(in the rows, 128 means zero)
Each row has a class, written after it.
[124 123 132 121 129 142 153 105 106 120 123 138 140 134 109 117 125 116
 127 135 144 144 122 149 148 127 177 118 125 141 134 107 112 159 139 115
 109 129 120 115 129 107 125 114 136 109 122 141 131 140 125] : K163
[137 121 114 140 151 121 119 143 140 112 160 136 110 114 128 116 131 120
 147 138 112 148 156 111 128 101 113 127 106 125  87 149 159  88 101 144
 147  89 146 161 132 140 118 138 132 147 157 146 119 134 147] : K977
[125 139 129 118 136 130 124 122 137 111 108 130 133 142 102 132 140 138
 105 115 121 129 108 165 126 134 142 117 124 147 114 127 142 134 136 117
 122 144 110 147 142 152 142 123 100 127 127 122 142  94 134] : K549
[ 99 139 140 122  97 131 140 128 117 137 108 104 153 130 111 132 136 124
 102 131 130 121 113 138 142 158 153 125 128 128 145 121 108 151 139 113
 104 152 106 106 129 124 135 122 134 107 117 128 140 130 103] : K385
[137 110 116 134 171 135 138 117 137 120 121 137 119 146 124 121 137 129
 137 129 124 130 129 143 120 121 120 130 114 123 122 130 143 144 122 137
 140 117 119 148 138 138 119 128 108 138 125 128 122 127 140] : K385
[114 117 120 139 134 117 148 146 120 134 155 120 128 110 123 106 116 103
 150 154 133 142 150  69 159  95 137 138 120 111 105 129 125 112 110 115
 142 102 138 123 108 110 106 121 153 108 138 138 112 160 140] : K549
[127 111 123 123 162 147 152 124 122 136 121 128 128 137 128 128 129 122
 134 134 139 114 126 102 119 114 141 130 135 112 135 130 122 146 121 124
 128 111 127 125 121 132 113 118 135 114 126 134 118 149 134] : K155
[110  84 121 142 144 132 190 161  95 157 143  96 139 135 129 106 111  92
 157 164 171 128 153  20 143  76 128 145 138  89 109 112  96 147 101  97
 152  92 138  79  85 105  90 110 155  79 117 139  90 216 133] : K549
[118 120 127 135 134 109 116 139 141 131 147  94 116 120 122 122 140 122
 139 136 116 111 144 104 127 115  93 139 125 101 100 143 144 105 112 121
 150 109 138 148 122 149 125 137 124 132 138 133 112 139 131] : K958
[130  96 119 133 170 143 153 105 121 135 128 126 129 143 127 122 127 118
 139 138 145 127 137 118 122 112 138 139 127 113 133 127 120 154 118 116
 132 110 135 123 115 133 121 119 121 110 110 131 119 150 131] : K95
[106 121 129 140 128 129 128 138 130 139 133 113 137 128 119 132 136 126
 128 137 114 113 122 112 123 123 125 126 128 112 118 135 120 122 121 112
 135 125 122 126 126 139 129 136 144 107 120 135 133 136 126] : K196
[115 133 135 114 124 128 116 119 134 121 119 118 142 129 124 133 129 128
 101 128 114 121 122 138 137 141 138 126 125 134 130 129 131 125 129 121
 123 132 120 129 127 142 145 129 117 127 121 124 131 117 119] : K95
[115 135 136 118 113 127 119 120 128 120 112 119 133 129 105 129 133 129
 112 128 115 122 122 147 123 131 135 116 122 129 118 123 131 129 133 116
 118 141 116 134 137 139 136 135 114 126 127 127 132 114 127] : K163
[137 111 106 148 157 102 118 152 143 117 165 131 100 110 127 107 122 115
 162 148 111 144 158  85 134  75  97 143 110 113  70 149 168  75  95 132
 171  89 142 174 120 135 102 134 120 143 157 135 104 138 161] : K549
[135 104 123 134 158 139 152 118 118 122 129 129 120 145 118 120 130 112
 140 138 137 126 134 117 128 106 127 122 120 110 119 121 125 152 115 121
 140 111 128 128 123 123 120 120 116 121 129 138 111 152 135] : K163
[155 140 120 103 177 151 117  93 150  96  86 173 121 155 119 135 141 165
 109  99 114 125  89 230  99 146 162 104 128 179 144 123 164 153 153 153
 107 144 103 170 165 157 141 125  85 164 130 118 151  65 144] : K155
[135 110 119 143 146 112 126 132 137 124 161 119 110 114 128 105 129 114
 156 150 127 131 152 104 147 103 123 140 118 119 100 133 144 107 111 130
 149  99 144 142 122 129 113 135 140 127 142 143 111 149 137] : K958
[117 101 129 138 159 147 166 125 107 139 135 134 145 146 116 122 135 112
 132 146 138 127 121 120 142 119 167 124 129 125 130 121 108 150 118 104
 133 114 122 105 114 118 123 116 154  85 108 148 130 167 129] : K196
[157 155 118 114 138 146 106  76 142  82 102 182 123 133 110 126 123 151
 107 101 117 157 103 240 145 147 182  97 108 189 133 115 153 141 162 152
 100 151 113 163 173 136 154 130  92 165 143 129 152  55 126] : K163
[124 134 130 105 134 123  90 118 154 104 116 146 115 132 115 136 145 145
 113 112  92 115 123 167 114 152  98 124 121 141 110 141 161 106 132 124
 130 139 124 169 148 160 143 136 103 155 128 127 136  67 137] : K807
[108  93 122 142 164 151 174 134  99 158 131 117 141 147 124 118 129 102
 143 148 149 117 135  78 131 103 143 130 131  96 145 118  86 164 114 106
 138 112 130  77 106 114 106 119 156  71 107 143 118 198 128] : K196
[129 105 124 134 168 141 155 117 124 133 120 126 126 153 121 124 134 118
 135 131 134 125 128 131 121 123 134 130 120 111 136 123 128 166 123 126
 135 111 120 134 132 133 118 117 120 119 121 135 123 149 129] : K385
[132 109 126 131 162 149 168 104 117 137 113 121 140 152 124 111 132 123
 135 137 160 118 118 145 139 131 157 122 135 131 154  96 102 189 141 117
 111 125 123  85 130 120 129 115 133 106 108 136 130 163 119] : K958
[100 125 139 132 103 122 123 149 111 146 138  91 134 117 110 119 142 115
 116 141 115 109 144  94 134 125 119 123 130 100 126 138 122 113 122 112
 144 115 129 111 113 132 113 137 140 117 129 136 122 146 132] : K441
[124 113 124 134 138 129 131 125 119 127 146 133 119 118 125 115 118 118
 140 146 136 135 142 122 150  93 139 131 125 131 117 129 126 117 123 133
 130 114 138 143 124 115 105 128 144 129 126 146 121 138 134] : K671
[136 122 104 145 156 125 111 122 142 112 160 156 110 108 129 120 128 124
 145 139 101 148 144 124 145 105 128 126 107 133  96 148 150  90 120 141
 153 108 140 164 134 136 115 148 135 138 146 140 124 117 147] : K196
[140 121 118 118 164 139 135 119 137 121 121 143 115 134 127 131 128 131
 136 124 126 124 121 133 115 117 134 123 128 126 132 135 141 139 129 136
 132 120 124 152 134 141 112 121 115 131 131 132 123 120 145] : K155
[135 131 127 131 130 142 129 106 117 123 123 144 136 130 114 119 127 128
 109 127 140 138 122 161 145 141 168 114 127 153 145 117 129 140 150 131
 115 134 126 117 135 118 120 130 131 125 121 136 134 114 120] : K441
[132  93 107 130 166 128 132 122 131 129 145 139 102 124 134 109 113 107
 155 145 131 132 153  96 128 104 104 138 116 110 116 133 133 121 111 123
 143 105 147 134 119 126 102 128 131 121 130 139 108 148 143] : K807
[120 110 124 135 142 131 146 119 115 135 148 119 131 115 125 111 115 106
 150 150 136 136 155  93 156 110 148 143 119 118 122 130 120 122 113 118
 130  96 145 122 108 118 114 125 149 111 131 143 115 156 126] : K95
[132 106 114 128 161 123 126 128 126 116 158 148 113 121 129 110 122 111
 153 139 119 139 162 104 145 103 111 141 117 123  93 143 151  89 106 123
 154  90 149 153 119 126 105 131 133 134 143 145 107 132 144] : K807
[110 127 131 123 132 135 131 127 109 131 129 117 149 141 115 123 127 124
 114 139 127 125 128 120 137 129 131 123 131 126 119 122 114 125 137 115
 132 130 118 118 117 135 126 135 136 114 125 130 124 133 130] : K122
[124 113 128 140 139 130 154 123 126 141 115 114 133 144 130 122 131 121
 135 138 141 119 120 121 121 135 132 130 127 113 142 121 114 167 123 123
 124 132 116 113 123 122 118 120 132 112 115 125 128 149 125] : K385
[113 128 137 131 123 132 137 149 120 130 134 103 138 137 115 131 154 127
 121 134 121 119 126 120 120 132 112 124 126 109 107 142 126 131 114 122
 131 113 126 129 123 144 135 122 124 128 134 140 131 145 128] : K977
[129 109 126 135 137 140 159 112 111 133 126 123 131 136 129 118 122 113
 142 137 151 130 130 110 129 107 140 124 129 112 134 111 104 167 126 119
 127 125 132 102 120 111 117 119 133 111 119 132 118 161 126] : K163
[125 102 119 149 141 136 147 135 105 149 142 117 128 124 132 103 117 100
 138 152 147 126 155  72 144  93 128 127 128 101 138 126 108 134 119 125
 147  97 144  88 106 113  90 128 142 108 127 144 103 183 131] : K441
[139 114 108 132 162 114 109 145 144 111 163 142 100 108 133 122 128 126
 154 142  98 132 155  95 122  91 101 137 119 118  83 158 176  71 103 147
 170  85 141 190 126 147  97 140 119 159 160 136 104 120 159] : K155
[129  96 124 123 168 142 152 117 113 127 135 144 131 149 115 100 130 113
 147 148 133 133 144 131 146 119 144 132 118 128 122 120 124 138 122 113
 129 100 131 118 116 117 110 110 136 113 121 149 119 152 142] : K807
[132 117 119 134 150 145 157 115 123 138 124 123 122 146 119 132 119 116
 136 128 152 125 126 122 128 122 135 129 129 123 138 124 110 164 130 117
 126 124 121 124 116 121 133 114 123 112 114 136 121 149 128] : K954
[128 131 129 126 138 152 156 108 111 129 122 136 146 146 111 130 122 112
 116 126 151 133 124 149 157 136 180 117 136 158 141 115 106 158 145 113
 104 132 110 110 123 116 136 109 139 103 112 144 133 133 112] : K954
[108 125 137 125 119 127 125 135 114 131 133 114 130 125 121 124 132 118
 118 133 127 120 136 122 133 103 124 130 136 125 123 129 117 119 120 123
 132 133 129 125 123 125 112 129 134 118 119 137 131 141 131] : K671
[106 122 134 128 131 131 136 135 127 136 110 114 145 147 106 126 137 124
 119 134 129 117 121 128 125 138 135 132 124 123 124 128 126 138 127 117
 123 132 110 128 130 135 127 123 124 113 121 129 127 132 117] : K385
[131 111 124 132 147 128 139 125 121 125 134 124 112 132 128 121 130 114
 145 133 129 122 142 104 118 100 112 129 124 109 116 129 130 140 110 124
 143 112 135 130 123 128 116 125 117 128 135 131 112 154 139] : K163
[137 128 129 117 149 170 165  98 113 125  97 134 145 161 116 135 141 133
 105 112 160 135 102 175 125 151 172 106 127 150 160 110 102 194 146 125
  86 146 118  94 147 126 145 105 124 115 113 138 145 136 111] : K977
[ 98 123 141 133  92 129 151 124 101 152 126  79 153 122 118 117 136 109
 123 142 152 116 130 109 155 140 155 136 144 115 144 109  80 157 135  98
 110 142 127  73 108 115 124 123 162  82 111 135 132 173 111] : K958
[116 123 142 125 135 159 182 119  91 137 119 117 165 149 111 124 138 113
 115 131 160 137 126 138 152 143 190 111 131 135 151 107  86 180 133 109
  95 124 123  75 118 112 132 105 159  84 112 149 144 163 115] : K977
[119 143 133 121 123 131 115 136 134 117 124 114 127 126 114 139 153 136
 110 117 109 120 129 146 117 137 114 114 120 125 111 146 144 111 120 130
 124 128 124 144 137 151 143 132 120 140 140 138 135 114 131] : K977
[142 109 122 133 177 130 139 107 145 117 123 130 114 147 123 119 137 142
 144 124 132 123 119 162 114 125 117 135 126 124 122 121 147 156 130 132
 136 113 129 154 140 140 132 126 103 140 119 131 121 122 143] : K958
[126 134 130 110 146 120  91 114 158 103 121 133 118 130 115 146 141 148
 109 113  93 120 120 164 108 142 103 135 120 140 102 150 176  98 120 128
 133 127 123 192 151 167 154 141  90 163 132 118 132  70 134] : K95
[119 119 130 123 138 139 152 131 111 137 133 125 145 128 125 125 126 112
 132 142 143 125 132  97 148 115 167 126 136 121 130 128 113 138 127 118
 124 114 128 117 110 123 103 112 152  99 129 141 124 151 130] : K155
[104 125 140 124 113 125 119 141 113 133 130 113 129 124 115 129 135 122
 117 133 125 113 135 119 130 106 116 133 136 119 116 135 120 116 118 118
 135 131 126 131 123 133 117 133 126 118 122 136 131 137 131] : K671
[126 121 120 126 155 104  89 147 147 108 157 125 107 123 126 127 134 134
 128 137  82 117 151 106 109 102  70 129 119 115  78 160 181  55 104 132
 176 102 132 189 125 168 121 155 111 161 152 128 103  99 154] : K122
[100 137 139 129  95 134 138 152 113 139 128  96 150 125 122 134 143 122
 110 131 130 124 129 101 136 132 120 124 134 105 118 137 106 128 119 116
 126 128 125 105 117 130 132 126 143 115 132 134 127 150 121] : K977
[122 141 127 114 133 137 114 110 127 112 116 131 134 136 113 133 134 142
 102 123 116 122 115 167 129 151 138 110 127 151 129 127 134 128 150 124
 114 149 115 143 135 151 141 134 116 136 131 130 136  92 125] : K122
[117 107 133 130 136 153 167 119  94 143 117 113 142 146 126 119 126 115
 124 142 166 117 124 119 144 107 156 128 142 123 151 107  85 179 134 116
 112 136 126  83 117 108 109 113 144  99 102 140 129 173 119] : K671
[119 124 144 113 150 152 155 108 110 125 105 134 143 160 101 126 136 128
 108 130 152 126 104 172 144 133 173 123 133 153 139 113 113 172 143 115
  96 146 114 121 135 118 130 106 124 111 105 141 142 129 122] : K671
[121 101 128 130 145 148 166 116 102 142 119 120 133 149 118 118 127 104
 131 142 154 120 131 100 130 107 141 121 129  99 141 113  98 168 118 108
 126 120 124  90 115 111 121 112 133  97 117 137 110 180 123] : K163
[139 140 125 118 133 133 120  99 132  94 121 157 129 128 112 129 125 135
 113 121 118 144 119 187 149 142 169 105 113 161 123 118 146 136 145 135
 114 138 118 155 149 130 145 132 112 144 137 131 140  88 127] : K163
[135 126 115 130 161 129 128 131 136 115 143 149 114 130 116 116 124 120
 142 132 112 138 145 138 134 107 126 129 121 144 108 134 151 107 122 134
 149 100 121 156 123 134 124 127 114 141 133 144 118 127 148] : K954
[115 122 124 138 115 122 110 139 128 133 141 115 121 113 114 120 134 124
 123 139 115 124 143 105 133 116 111 126 123 111 113 143 139 101 129 129
 150 114 136 136 126 134 111 138 127 136 133 140 115 122 134] : K441
[110  95 135 135 129 144 186 130  84 155 126 109 149 142 127 108 119  94
 139 156 164 122 134  74 145  99 151 123 140  92 150 101  74 179 120 103
 126 113 126  60  98  91 105 106 150  80 109 140 105 205 121] : K163
[114 135 129 119 127 138 134 128 127 132 111 121 139 144 105 131 131 130
 112 126 127 117 118 144 125 142 132 122 133 141 129 122 122 136 138 116
 117 139 104 123 122 133 144 124 112 119 112 133 127 125 126] : K954
[131 130 113 134 144 108 115 142 144 111 151 135 106 110 117 112 128 127
 150 137 105 143 146 118 139 101 120 134 112 135  83 143 167  90 118 136
 147 104 135 175 132 140 114 130 121 150 153 135 120 112 154] : K549
[140 114 108 140 160 130 134 120 133 122 132 134 116 128 131 117 125 122
 144 132 126 134 144 125 128 113 125 132 110 125 121 131 139 135 124 143
 139 114 129 138 138 136 111 134 115 136 136 131 122 134 133] : K385
[111  89 127 128 133 143 168 124  93 152 140 118 149 138 129 107 114  92
 138 156 160 129 147  78 163 115 158 131 134 107 135 114  85 150 122  95
 121 108 135  76 100  95 104 104 169  79 115 146 111 183 123] : K807
[111 128 130 132 131 127 114 142 136 129 131 123 128 128 118 134 148 132
 121 131 101 110 123 118 115 127 108 126 126 120 106 143 138 107 115 119
 146 126 123 139 130 151 133 142 128 126 129 134 133 127 131] : K196
[ 99 118 137 137  93 127 140 148 102 154 135  92 142 115 114 117 129 110
 122 149 140 113 138  76 141 123 128 127 132  98 135 130 103 129 123 107
 137 119 133  89 102 110 113 131 148  99 121 138 117 165 122] : K441
[128  95 120 137 153 134 151 127 113 132 140 125 117 134 127 111 123 106
 151 149 138 126 143  89 123  90 116 131 126  97 119 124 120 138 105 119
 149 105 132 118 117 116 107 122 129 118 127 140 102 172 136] : K163
[129  94 127 139 156 152 168 116  99 146 126 120 142 158 122 117 129 115
 126 137 164 122 126 110 131 115 150 123 135 110 154 114 104 178 133 117
 132 111 130  91 118 109 106 113 130 103 107 137 114 163 126] : K441
[129 120 110 139 144 121 135 133 128 121 146 132 124 114 125 111 120 114
 135 147 130 143 145  98 156  99 138 124 116 128 101 129 136 107 119 126
 140 111 132 130 120 121 114 129 136 125 143 131 116 139 141] : K549
[ 95 124 142 133 105 135 157 138 102 151 115  96 162 136 114 123 129 105
 114 144 144 120 129 100 157 136 154 132 130 108 142 117  87 155 130 104
 119 135 113  82 110 114 116 117 151  82 112 137 126 168 105] : K385
[124 143 133 125 122 148 144 114 112 120 127 129 147 127 114 134 143 126
 110 123 139 142 127 159 151 151 170 110 121 144 136 123 113 151 140 123
  97 133 127 113 134 128 138 120 145 116 130 144 151 127 115] : K977
[118 122 138 114 145 129 125 117 136 125 117 112 134 146 114 138 139 130
 112 122 111 111 120 143 114 141 125 127 125 123 123 137 142 133 119 118
 129 124 123 153 130 152 149 126 106 130 119 128 133 110 128] : K95
[116 140 146  95 123 159 148 109 121 127  75 128 159 160 100 143 142 142
  87 116 138 112  82 178 122 171 179 108 144 156 160 108 112 177 158 112
  82 165  96 113 138 139 139 105 115 107 104 130 148 108 114] : K155
[127 102 123 126 170 146 166 126 116 139 123 126 135 149 129 127 126 120
 144 138 150 116 126  98 122 112 144 131 136 111 138 123 116 165 125 123
 131 105 127 120 117 125 106 105 133 112 122 133 118 161 137] : K155
[120 108 127 139 144 148 179 123 105 160 123 109 140 152 121 122 118 102
 136 142 167 115 131  90 132 115 148 126 140 120 152 110  83 178 129 106
 110 122 120  74 101 110 120 105 146  84 101 136 117 179 116] : K954
[127 118 122 139 141 136 145 133 118 125 155 119 126 121 128 120 133 107
 141 137 133 144 150  99 141 107 133 124 120 117 107 140 125 119 109 131
 136  99 145 131 120 126 110 120 149 123 144 151 119 153 134] : K977
[148 145 117 103 144 143  98  66 145  95  92 177 119 140 124 120 118 153
  95 102 116 149 100 252 144 167 176  99 112 193 160 110 148 145 171 151
  90 161 116 151 173 135 146 130 107 165 134 119 156  46 126] : K807
[103 146 143 122  88 144 147 131 109 135 111 109 154 125 112 136 141 124
  98 127 139 132 113 134 148 156 155 114 129 132 139 123  93 158 139 113
  92 148 123  91 127 127 144 118 143 104 123 136 147 138 114] : K977
[146 119 110 122 171 135 122 120 144 115 122 154 111 131 135 126 125 138
 138 129 122 124 123 137 114 115 129 120 126 139 127 133 151 131 131 149
 132 117 125 158 140 146 109 130 109 147 139 126 123 110 145] : K155
[163 127 100 140 188 131  95 109 168  86 139 190  97 128 128 136 139 161
 137 114  94 144 118 189 107 121 110 125 107 164  90 143 185 105 131 157
 151 120 128 197 166 165 139 151  90 176 138 126 139  64 148] : K196
[125 123 127 111 141 148 149 101 115 121 115 149 141 142 115 114 124 119
 126 125 141 140 125 160 154 147 173 123 125 155 139 112 114 153 144 112
 101 136 127 105 129 115 128 112 141 107 119 139 141 126 127] : K807
[108 128 135 122 125 133 142 140 127 138 123 106 134 140 111 132 134 121
 119 130 124 109 122 112 119 127 117 124 137 122 119 130 123 130 123 111
 132 123 112 126 110 131 140 123 123 117 114 135 118 137 128] : K954
[139 115 121 125 168 154 162 107 111 123 104 144 141 163 116 116 130 121
 115 127 154 136 112 149 137 118 163 114 128 144 142  99 108 181 141 119
 118 133 113 102 128 125 120 105 109 105 113 130 130 146 134] : K549
[123  96 131 141 146 146 173 123 101 154 124 108 136 149 121 112 124 107
 135 143 162 121 128  98 128 114 142 124 134 102 156 114 100 171 123 110
 136 112 133  86 106 104 105 113 142  96 108 138 114 182 132] : K441
[119 136 132 126 126 120 113 122 142 116 128 112 127 122 113 128 146 137
 122 126 115 114 124 153 135 141 117 126 129 125 114 132 141 123 135 121
 132 127 124 151 136 149 141 137 114 134 130 135 131 108 130] : K958
[119 111 133 134 148 156 176 130 100 145 122 115 148 151 123 123 137 109
 125 138 161 128 129 103 137 120 144 122 130 107 137 117  90 176 121 113
 117 111 130  82 116 119 120 108 144  94 120 145 124 185 124] : K977
[141 102 121 126 183 139 137 116 125 119 124 148 109 156 118 127 135 130
 133 127 139 122 128 149 113 100 116 133 126 135 117 131 143 143 117 131
 132 123 127 152 143 135 117 121  99 138 118 135 124 131 145] : K671
[128 122 125 123 141 151 162 102 102 123 129 130 149 143 119 120 116 116
 119 138 155 144 122 137 160 133 181 115 127 149 139 111 100 159 148 115
 111 134 127 103 115 116 125 112 149  99 120 145 129 138 118] : K122
[138  85 108 158 183 120 140 146 130 147 170 124  99 138 129 110 120 102
 182 143 124 124 173  62 112  63  78 150 126  83  91 157 142  97  85 125
 185  74 138 156 105 133  97 123 120 125 132 144  84 164 162] : K954
[140 118 117 128 159 153 160 103 114 122 111 143 136 149 120 118 131 124
 121 127 154 135 114 148 142 123 170 111 129 146 143 104 110 180 145 123
 110 134 118 106 134 124 123 108 119 113 119 131 135 133 129] : K549
[122  88 114 131 164 131 143 134 126 138 143 132 110 130 134 105 119 105
 161 152 131 122 156  77 127  93  93 142 121  93 120 132 127 120 104 116
 152  92 146 121 111 122  99 124 139 118 124 144 102 165 140] : K807
[108 146 131 121 114 126 120 140 130 131 127 117 129 116 112 139 128 120
 113 126 117 112 137 120 137 127 121 123 130 128 128 137 123 115 129 114
 131 127 115 129 117 140 142 134 127 118 125 135 129 124 121] : K954
[149 124 124 123 161 153 151  81 132 114  99 139 132 153 124 132 137 147
 119 109 158 125 101 196 129 158 161 122 134 152 152 103 119 200 158 126
 102 150 121 120 151 132 150 115 104 126 105 131 143 114 119] : K958
[146 101 114 138 180 136 155 119 128 127 125 127 121 155 121 114 132 124
 144 137 143 123 125 128 111 105 135 122 121 125 120 115 135 162 123 121
 131 111 123 133 130 134 115 111 110 122 123 131 123 146 145] : K549
[147 142 125 117 152 149 124 104 143  90 109 163 131 145 111 139 145 155
 101 108 121 147 101 218 125 159 161 105 117 175 120 127 157 148 149 142
 103 136 116 162 167 154 156 122 100 155 131 138 154  73 130] : K977
[111 132 135 122 118 127 124 128 119 130 135 107 141 128 124 134 128 124
 112 134 124 118 122 110 132 127 114 120 136 123 115 136 122 113 130 111
 131 135 125 130 116 145 128 132 135 122 128 130 121 116 120] : K122
[139 109 114 125 156 118 116 124 144 112 153 148  99 122 129 105 124 118
 155 141 106 138 149 120 130 112 101 139 108 127  97 141 159  92 107 133
 150 100 146 160 128 130 112 133 125 144 143 143 114 124 151] : K807
[122  99 117 145 164 127 138 143 130 130 160 131 117 125 123 123 130 112
 153 149 118 129 143  83 133  95 117 138 117 107  94 148 140 104  99 118
 162  93 139 148 117 129 111 130 142 111 132 149 109 153 142] : K196
[130 120 136 117 157 163 166  93 106 133  96 136 156 175 115 118 125 128
 108 134 157 124  95 167 132 151 175 108 133 152 165  95  91 198 157 113
  94 151 108  87 125 122 136 109 129  98 101 134 139 137 116] : K122
[106 132 139 100 111 140 132 117 115 131 100 127 148 137 114 127 132 131
 102 127 131 113 114 159 138 161 154 115 131 141 153 109 108 155 149 104
  96 149 114  96 129 130 141 124 132 105 111 130 145 122 115] : K807
[110 127 127 118 107 120 111 136 127 127 138 126 125 114 126 124 127 116
 124 136 111 125 139 108 144 134 104 134 123 117 113 137 128 104 121 116
 135 127 134 132 123 130 126 136 134 127 135 132 124 126 124] : K807
[138  96 119 138 163 123 136 131 132 122 143 131 105 138 126 117 131 116
 152 145 121 121 144  98 112  88  92 129 117  91 103 136 146 123 100 126
 164  97 133 150 121 131 114 129 109 135 134 136  98 153 150] : K163
[109 109 128 127 141 144 162 107 102 142 129 124 153 131 115 115 117 104
 126 149 154 141 139 113 167 125 186 135 125 129 146 115  97 152 131 107
 107 118 132  95 106 108 123 114 155  86 110 138 126 160 114] : K95
